Here is a tiny trained network, its code and every weight. The questions are about switching its units off for an input and a class, where a switched-off unit gives its printed mean instead of its output.

import numpy as np


def w(rows, s, z=0):
    codes = np.array(rows[::2]) - 128.0
    scale = np.full(codes.shape[1], s)
    scale[-1] = z or s
    return codes * scale


def f(y):
    return np.maximum(y, 0)


def log_softmax(a):
    a = a - a.max(-1, keepdims=True)
    return a - np.log(np.exp(a).sum(-1, keepdims=True))


def net(x, mask):
    res = np.array(x, float).reshape(1, 8) / 4 @ E
    y = f(res @ A[0][:, :-1].T + A[0][:, -1])
    res = res + np.where(mask, y, B[0][:, -1]) @ B[0][:, :-1]
    return log_softmax(res[-1] @ U[:, :-1].T + U[:, -1])


A, B = {}, {}
E = w([
[55,196,112,100,109,124,131,197,156],'x0',
[163,121,109,101,139,217,215,169,139],'x1',
[198,186,123,196,65,135,148,143,77],'x2',
[117,169,188,192,159,202,105,80,146],'x3',
[73,87,184,159,82,124,196,124,136],'x4',
[163,137,123,131,99,103,116,77,252],'x5',
[129,127,125,130,128,129,128,128,128],'x6',
[88,123,66,201,159,115,169,124,111],'x7',
],0.011)
A[0] = w([
[143,154,108,145,84,118,97,116,49,170],'N1',
[115,171,139,167,123,56,60,82,105,76],'N2',
[177,117,69,117,26,81,149,151,88,69],'N3',
[168,186,102,190,53,157,154,145,99,107],'N4',
[121,153,144,190,134,176,102,145,115,114],'N5',
[148,151,102,145,95,99,143,81,255,102],'N6',
[120,129,185,156,122,60,86,127,81,64],'N7',
[152,106,106,105,94,79,109,188,135,108],'N8',
[80,122,181,133,174,8,122,110,129,84],'N9',
[52,219,132,106,93,135,119,168,130,198],'N10',
[96,171,35,111,171,156,43,97,142,99],'N11',
[124,188,167,224,113,218,113,85,170,25],'N12',
[105,138,148,109,115,124,120,147,185,214],'N13',
[129,125,74,126,132,162,179,69,117,240],'N14',
[171,215,130,159,29,117,138,108,115,97],'N15',
[113,90,184,166,43,118,187,142,100,65],'N16',
[114,225,167,188,140,212,92,78,139,86],'N17',
[187,205,62,120,167,144,55,127,108,94],'N18',
[25,230,108,121,87,111,158,153,161,187],'N19',
[56,111,54,192,133,110,116,86,131,232],'N20',
[152,154,95,103,148,189,212,130,216,182],'N21',
[158,83,75,78,95,97,180,117,133,69],'N22',
[88,93,157,150,106,88,211,95,189,66],'N23',
[100,161,166,138,172,164,113,117,88,86],'N24',
[139,122,62,126,123,37,197,107,108,146],'N25',
[147,108,206,68,76,138,71,147,72,243],'N26',
[22,26,89,38,201,169,122,94,168,79],'N27',
[88,99,213,136,106,101,199,111,106,64],'N28',
[186,10,151,158,118,102,139,15,65,148],'N29',
[144,143,132,177,152,167,135,75,201,124],'N30',
[68,137,220,139,94,113,166,136,119,75],'N31',
[91,98,170,179,64,94,91,151,91,131],'N32',
[145,130,9,140,193,167,123,140,125,186],'N33',
[71,100,153,135,170,178,142,196,54,252],'N34',
[98,80,145,177,44,167,132,167,176,72],'N35',
[157,136,169,29,56,172,109,105,160,243],'N36',
[188,74,153,83,159,182,217,178,98,113],'N37',
[178,134,103,156,37,135,120,153,89,30],'N38',
[135,77,108,137,177,168,77,93,133,62],'N39',
[125,160,118,114,117,47,103,77,117,60],'N40',
],0.0096,0.004)
B[0] = w([
[136,156,132,144,180,149,105,88,163,180],'N1',
[134,144,251,136,113,126,136,176,168,200],'N2',
[32,97,153,41,155,109,118,122,137,187],'N3',
[107,191,160,140,95,181,170,13,151,189],'N4',
[77,62,120,99,108,65,151,110,117,170],'N5',
[157,158,74,116,162,41,77,111,7,221],'N6',
[131,194,186,115,92,136,95,166,97,180],'N7',
[66,15,191,123,184,116,113,124,100,179],'N8',
[157,194,203,115,129,146,90,156,149,199],'N9',
[178,58,92,128,79,226,48,98,99,216],'N10',
[177,129,106,108,143,147,129,127,153,197],'N11',
[74,77,151,85,142,139,199,133,103,216],'N12',
[127,135,63,146,56,138,123,112,121,192],'N13',
[156,123,169,215,91,147,109,161,167,184],'N14',
[124,161,98,124,133,143,151,52,137,195],'N15',
[128,143,77,106,223,135,170,159,185,181],'N16',
[41,53,146,98,145,102,171,167,103,222],'N17',
[192,110,57,86,199,144,234,179,185,203],'N18',
[215,54,103,120,78,183,80,113,96,226],'N19',
[119,117,128,214,95,101,107,138,205,204],'N20',
[144,192,216,164,54,81,108,181,86,223],'N21',
[95,100,157,113,108,120,156,155,88,182],'N22',
[174,140,99,132,225,139,137,136,139,194],'N23',
[68,74,140,78,157,36,139,181,44,170],'N24',
[51,47,114,119,110,97,108,141,130,195],'N25',
[86,107,46,251,118,58,93,126,211,212],'N26',
[98,179,180,75,137,169,178,2,161,249],'N27',
[173,157,58,118,195,107,216,172,125,183],'N28',
[196,57,102,141,85,229,118,106,67,230],'N29',
[100,81,163,144,126,65,114,146,54,201],'N30',
[165,102,92,91,192,130,149,161,150,185],'N31',
[187,151,183,136,162,144,148,127,138,184],'N32',
[112,156,118,147,140,105,142,162,183,205],'N33',
[166,183,90,175,93,49,97,88,111,218],'N34',
[192,135,130,118,173,118,182,130,133,171],'N35',
[79,116,81,197,145,101,73,152,202,228],'N36',
[145,177,206,137,74,96,103,153,100,206],'N37',
[82,151,157,61,133,131,144,67,173,168],'N38',
[123,126,100,107,105,162,136,130,148,172],'N39',
[135,190,226,105,89,123,168,208,114,176],'N40',
],0.0065,0.013)
U = w([
[82,188,145,71,139,163,153,8,154,100],'0',
[36,78,143,60,146,108,146,157,85,58],'1',
[190,157,95,84,217,143,172,178,161,85],'2',
[143,196,197,127,96,132,127,175,118,75],'3',
[170,85,98,124,92,196,97,99,90,103],'4',
[123,171,93,136,151,61,100,92,57,200],'5',
[112,131,120,150,127,124,133,121,152,255],'6',
[80,128,96,214,129,112,117,119,183,102],'7',
],0.014,0.0095)

Each question gives the input, the list of numbers given to net, and the class t.
The units are the neurons (one row each of A and B). Each row of codes is followed by its name. A weight is (code - 128) times the scale printed after its matrix; where a second scale follows, it is the last column's (A, B and U).
mask holds one flag per neuron, in row order. A switched-off neuron (its flag False) gives its mean, the last column of its row in B, instead of its output. The means were averaged over made-up inputs and are rounded, as every weight is.
A unit's drop is (log p(t) with every unit on - log p(t) with that unit switched off) / (log p(t) with every unit on - log p(t) with every unit switched off).
The circuit of an input: a set's keep is (log p(t) with only the set's units on - log p(t) with every unit switched off) / (log p(t) with every unit on - log p(t) with every unit switched off). Starting from the 12 units with the biggest drops (on a tie, the unit counted first), units are removed one at a time, each time the one whose removal leaves the highest keep (on an exact tie, the one counted first), for as long as the keep stays at least 0.8.
circuit, biggest first: the units of the circuit, biggest drop first
top k neurons: the k neurons with the biggest drops, biggest first
drop of u: that unit's drop, to one decimal
input [4,4,-3,-6,8,5,-8,7], class 2: top neuron : (N23)
input [5,-7,4,8,4,-4,-1,-8], class 1: top 2 neurons : (N17 N24)
input [3,-2,-7,4,5,-8,4,6], class 5: top 2 neurons : (N34 N24)
input [-8,7,-5,8,-4,3,0,-5], class 1: circuit, biggest first : (N17 N30)
input [8,6,4,-6,8,-8,2,-1], class 2: top 4 neurons : (N16 N28 N31 N29)
input [-1,1,7,-5,0,-3,6,-6], class 0: circuit, biggest first : (N38 N4)
input [-5,-4,-1,-6,-4,5,-3,6], class 1: circuit, biggest first : (N25 N34)
input [0,-8,8,0,-4,0,2,0], class 0: circuit, biggest first : (N15 N4 N38)
input [-7,-8,-3,1,-6,5,8,1], class 3: circuit, biggest first : (N2 N40)
input [6,-1,5,3,4,-1,-2,-1], class 4: top 2 neurons : (N19 N10)
input [6,8,5,0,-6,3,-2,-7], class 3: top 4 neurons : (N21 N37 N27 N29)
input [3,-2,0,1,5,6,-6,0], class 5: top 2 neurons : (N6 N18)
input [-4,6,5,8,8,-4,-6,-1], class 1: top 4 neurons : (N17 N12 N5 N24)
input [-7,-7,3,2,-4,0,-6,0], class 3: circuit, biggest first : (N2)
input [5,-6,-7,5,-4,-7,3,-6], class 0: top 3 neurons : (N27 N6 N21)
input [-6,0,4,5,8,-2,-7,-1], class 2: top 2 neurons : (N16 N28)
input [8,-8,-4,-7,-3,5,-7,3], class 3: top 2 neurons : (N40 N9)
input [-7,3,6,8,4,-8,-8,2], class 1: top 4 neurons : (N17 N12 N24 N5)
input [-6,-6,-1,-7,8,-6,1,-2], class 2: circuit, biggest first : (N28 N16 N32)
input [-4,-6,5,2,0,-6,6,-8], class 7: circuit, biggest first : (N26)
input [7,1,2,-7,-6,6,-6,-8], class 7: top 2 neurons : (N36 N26)
input [4,-8,-3,1,7,7,-2,2], class 3: circuit, biggest first : (N9 N40)
input [5,7,1,-5,7,-1,3,-7], class 2: drop of N25 : 0.2
input [-1,-8,-6,4,0,-5,-7,5], class 3: drop of N9 : 0.1
input [2,3,-3,-3,1,-5,2,1], class 5: drop of N32 : 0.0
